Below are the code and all the weights of a small trained network. Each question names an input and a target symbol and asks about switching units off, where a switched-off unit gives its printed mean instead of its output.

import numpy as np


def w(rows, s, z=0):
    codes = np.array(rows[::2]) - 128.0
    scale = np.full(codes.shape[1], s)
    scale[-1] = z or s
    return codes * scale


def f(y):
    return y / 2 * (1 + np.tanh(0.7978845608 * (y + 0.044715 * y**3)))


def softmax(a):
    e = np.exp(a - a.max(-1, keepdims=True))
    return e / e.sum(-1, keepdims=True)


def log_softmax(a):
    a = a - a.max(-1, keepdims=True)
    return a - np.log(np.exp(a).sum(-1, keepdims=True))


def net(x, mask):
    ids = ['ΔΛΠΣΨΩαγζηθμξτφ'.index(c) for c in x.split()]
    T = len(ids)
    res = E[ids] + P[:T]
    u = 0
    for l in range(3):
        q, k, v = (res @ M[l].T for M in (Q, K, V))
        z = softmax(np.where(np.tri(T) > 0, q @ k.T / 2**0.5, -1e9)) @ v
        res = res + np.where(mask[u], z, O[l][:, -1]) @ O[l][:, :-1]
        u += 1
        y = f(res @ A[l][:, :-1].T + A[l][:, -1])
        res = res + np.where(mask[u : u + 8], y, B[l][:, -1]) @ B[l][:, :-1]
        u += 8
    return log_softmax(res[-1] @ U[:, :-1].T + U[:, -1])


Q, K, V, O, A, B = {}, {}, {}, {}, {}, {}
E = w([
[155,196,153],'Δ',
[203,150,227],'Λ',
[154,153,114],'Π',
[104,105,79],'Σ',
[143,4,145],'Ψ',
[178,245,132],'Ω',
[147,78,98],'α',
[117,66,115],'γ',
[155,169,99],'ζ',
[130,126,115],'η',
[118,163,119],'θ',
[181,109,197],'μ',
[192,186,94],'ξ',
[224,129,202],'τ',
[181,98,138],'φ',
],0.019)
P = w([
[237,119,101],'0',
[127,90,183],'1',
[66,112,138],'2',
[192,145,61],'3',
[133,94,177],'4',
[68,110,138],'5',
[165,126,50],'6',
[137,97,177],'7',
[67,110,137],'8',
[158,128,57],'9',
[138,100,174],'10',
[68,108,137],'11',
[148,126,51],'12',
[83,247,105],'13',
],0.016)
Q[0] = w([
[147,222,136],'L0H0',
[2,142,61],'L0H0',
],0.0019)
K[0] = w([
[252,147,232],'L0H0',
[197,124,113],'L0H0',
],0.0027)
V[0] = w([
[156,178,48],'L0H0',
[252,6,154],'L0H0',
],0.0033)
O[0] = w([
[25,7,4,127],'L0H0',
[75,4,47,253],'L0H0',
],0.0046,0.0037)
A[0] = w([
[153,162,112,137],'L0N0',
[195,38,152,170],'L0N1',
[132,112,138,177],'L0N2',
[224,87,82,215],'L0N3',
[218,81,172,58],'L0N4',
[137,31,133,242],'L0N5',
[90,94,251,2],'L0N6',
[172,182,107,57],'L0N7',
],0.013,0.0037)
B[0] = w([
[50,111,75,143],'L0N0',
[167,254,103,234],'L0N1',
[63,159,68,146],'L0N2',
[87,27,153,227],'L0N3',
[108,37,29,175],'L0N4',
[65,194,88,254],'L0N5',
[122,188,211,155],'L0N6',
[80,41,102,150],'L0N7',
],0.0077,0.012)
Q[1] = w([
[36,110,216],'L1H0',
[254,132,96],'L1H0',
],0.0067)
K[1] = w([
[146,75,214],'L1H0',
[254,174,142],'L1H0',
],0.0086)
V[1] = w([
[193,166,98],'L1H0',
[2,24,175],'L1H0',
],0.0053)
O[1] = w([
[214,115,248,90],'L1H0',
[159,120,168,251],'L1H0',
],0.013,0.0031)
A[1] = w([
[187,102,207,219],'L1N0',
[90,72,44,176],'L1N1',
[109,86,102,106],'L1N2',
[105,49,113,17],'L1N3',
[180,135,39,2],'L1N4',
[11,136,143,116],'L1N5',
[167,186,140,87],'L1N6',
[106,185,162,92],'L1N7',
],0.012,0.0051)
B[1] = w([
[70,5,183,127],'L1N0',
[199,98,141,254],'L1N1',
[196,142,147,160],'L1N2',
[150,174,161,151],'L1N3',
[101,136,186,153],'L1N4',
[92,76,74,194],'L1N5',
[199,161,121,126],'L1N6',
[114,167,158,141],'L1N7',
],0.012,0.015)
Q[2] = w([
[76,8,157],'L2H0',
[179,105,129],'L2H0',
],0.015)
K[2] = w([
[11,98,93],'L2H0',
[92,104,105],'L2H0',
],0.011)
V[2] = w([
[254,210,36],'L2H0',
[163,93,162],'L2H0',
],0.0066)
O[2] = w([
[252,108,216,252],'L2H0',
[193,111,120,142],'L2H0',
],0.0024,0.0037)
A[2] = w([
[127,113,84,110],'L2N0',
[92,178,144,254],'L2N1',
[149,111,140,75],'L2N2',
[105,199,253,4],'L2N3',
[46,138,79,157],'L2N4',
[111,117,88,58],'L2N5',
[150,128,171,125],'L2N6',
[141,169,166,152],'L2N7',
],0.018,0.0089)
B[2] = w([
[170,143,81,191],'L2N0',
[98,254,106,173],'L2N1',
[93,117,172,155],'L2N2',
[232,88,212,139],'L2N3',
[141,92,240,254],'L2N4',
[69,115,99,165],'L2N5',
[48,120,124,160],'L2N6',
[167,124,69,137],'L2N7',
],0.0094,0.013)
U = w([
[93,22,6,108],'Δ',
[67,64,154,146],'Λ',
[80,177,178,216],'Π',
[90,246,45,143],'Σ',
[91,112,228,75],'Ψ',
[15,177,205,35],'Ω',
[192,113,115,175],'α',
[127,177,98,184],'γ',
[161,13,156,134],'ζ',
[114,145,110,153],'η',
[164,194,167,59],'θ',
[138,116,230,5],'μ',
[80,137,154,216],'ξ',
[25,28,187,84],'τ',
[103,112,100,147],'φ',
],0.012,0.011)

Each question gives the input, a string of symbols that net reads in full, and the target symbol t.
The units are the heads (2 rows each of Q, K, V and O) and the neurons (one row each of A and B). Each row of codes is followed by its name. A weight is (code - 128) times the scale printed after its matrix; where a second scale follows, it is the last column's (O, A, B and U).
mask holds one flag per unit, layer by layer, with each layer's heads first. A switched-off unit (its flag False) gives its mean, the last column of its rows in O or B, instead of its output. The means were averaged over made-up inputs and are rounded, as every weight is.
A unit's drop is (log p(t) with every unit on - log p(t) with that unit switched off) / (log p(t) with every unit on - log p(t) with every unit switched off).
The circuit of an input: a set's keep is (log p(t) with only the set's units on - log p(t) with every unit switched off) / (log p(t) with every unit on - log p(t) with every unit switched off). Starting from the 12 units with the biggest drops (on a tie, the unit counted first), units are removed one at a time, each time the one whose removal leaves the highest keep (on an exact tie, the one counted first), for as long as the keep stays at least 0.8.
circuit, biggest first: the units of the circuit, biggest drop first
top k neurons: the k neurons with the biggest drops, biggest first
k most important neurons of layer l: the k neurons of layer l with the biggest drops, biggest first
input Ω Ψ Ω Σ, target ζ: top 4 neurons -> L1N1, L0N1, L0N3, L2N1
input ξ Ω γ Ψ Ψ, target τ: top 4 neurons -> L0N4, L0N1, L2N4, L1N5
input Ψ γ Π η φ Ω μ γ γ Δ, target ζ: top 3 neurons -> L0N5, L2N1, L0N7
input α Ψ Ψ γ ζ γ γ α Ω φ Σ Σ, target Δ: top 3 neurons -> L0N1, L1N1, L0N6
input ζ φ γ γ Ψ, target τ: top 4 neurons -> L0N4, L0N1, L2N4, L0N6
input Σ γ Ω Δ, target ζ: top neuron -> L0N5
input τ Ω φ γ η η Ψ φ η φ Ω α Σ, target ζ: circuit, biggest first -> L1N1, L0N1
input γ φ Δ Ω Ψ γ γ ζ γ η η, target Σ: top 2 neurons -> L0N3, L1N1
input τ γ γ η γ γ ξ γ ζ Ω γ Ω, target Σ: 3 most important neurons of layer 0 -> L0N3, L0N4, L0N1
input ζ θ θ α, target ζ: circuit, biggest first -> L0N3, L1N1
input ζ φ φ μ γ η θ, target ζ: top 3 neurons -> L0N5, L2N1, L0N1
input φ Ψ γ θ α θ μ γ Ω Ψ, target α: 2 most important neurons of layer 0 -> L0N1, L0N4
input Ω ζ γ Ω γ φ Ω γ γ μ α, target Δ: top 4 neurons -> L2N4, L0N5, L0N4, L0N3
input θ γ φ Ω Ω μ η Ψ Σ γ Ω φ α, target ζ: circuit, biggest first -> L1N1
input γ Σ γ γ Ψ γ γ Ψ γ Ω φ, target α: top 4 neurons -> L0N4, L1N5, L2N4, L0N3
input τ μ γ φ γ ζ γ μ Ω γ Ω Σ Λ, target ζ: circuit, biggest first -> L0N5, L1N0
input γ γ γ Ψ Ψ θ γ Ψ φ γ γ Λ Π, target ζ: circuit, biggest first -> L0N5, L0N1
input γ η Ω θ, target ζ: circuit, biggest first -> L0N5, L0N1
input Ψ Ω Ω ξ γ Π Ω φ, target α: circuit, biggest first -> L0N1, L2H0
input φ φ Ω γ η Ψ Ω ξ, target ζ: 3 most important neurons of layer 0 -> L0N1, L0N5, L0N3
input φ α Ψ γ Ψ Ψ Ω, target ζ: 4 most important neurons of layer 0 -> L0N5, L0N1, L0N7, L0N3
input Ω Ω γ η φ Ψ, target Ω: top 4 neurons -> L0N1, L2N4, L0N6, L0N3
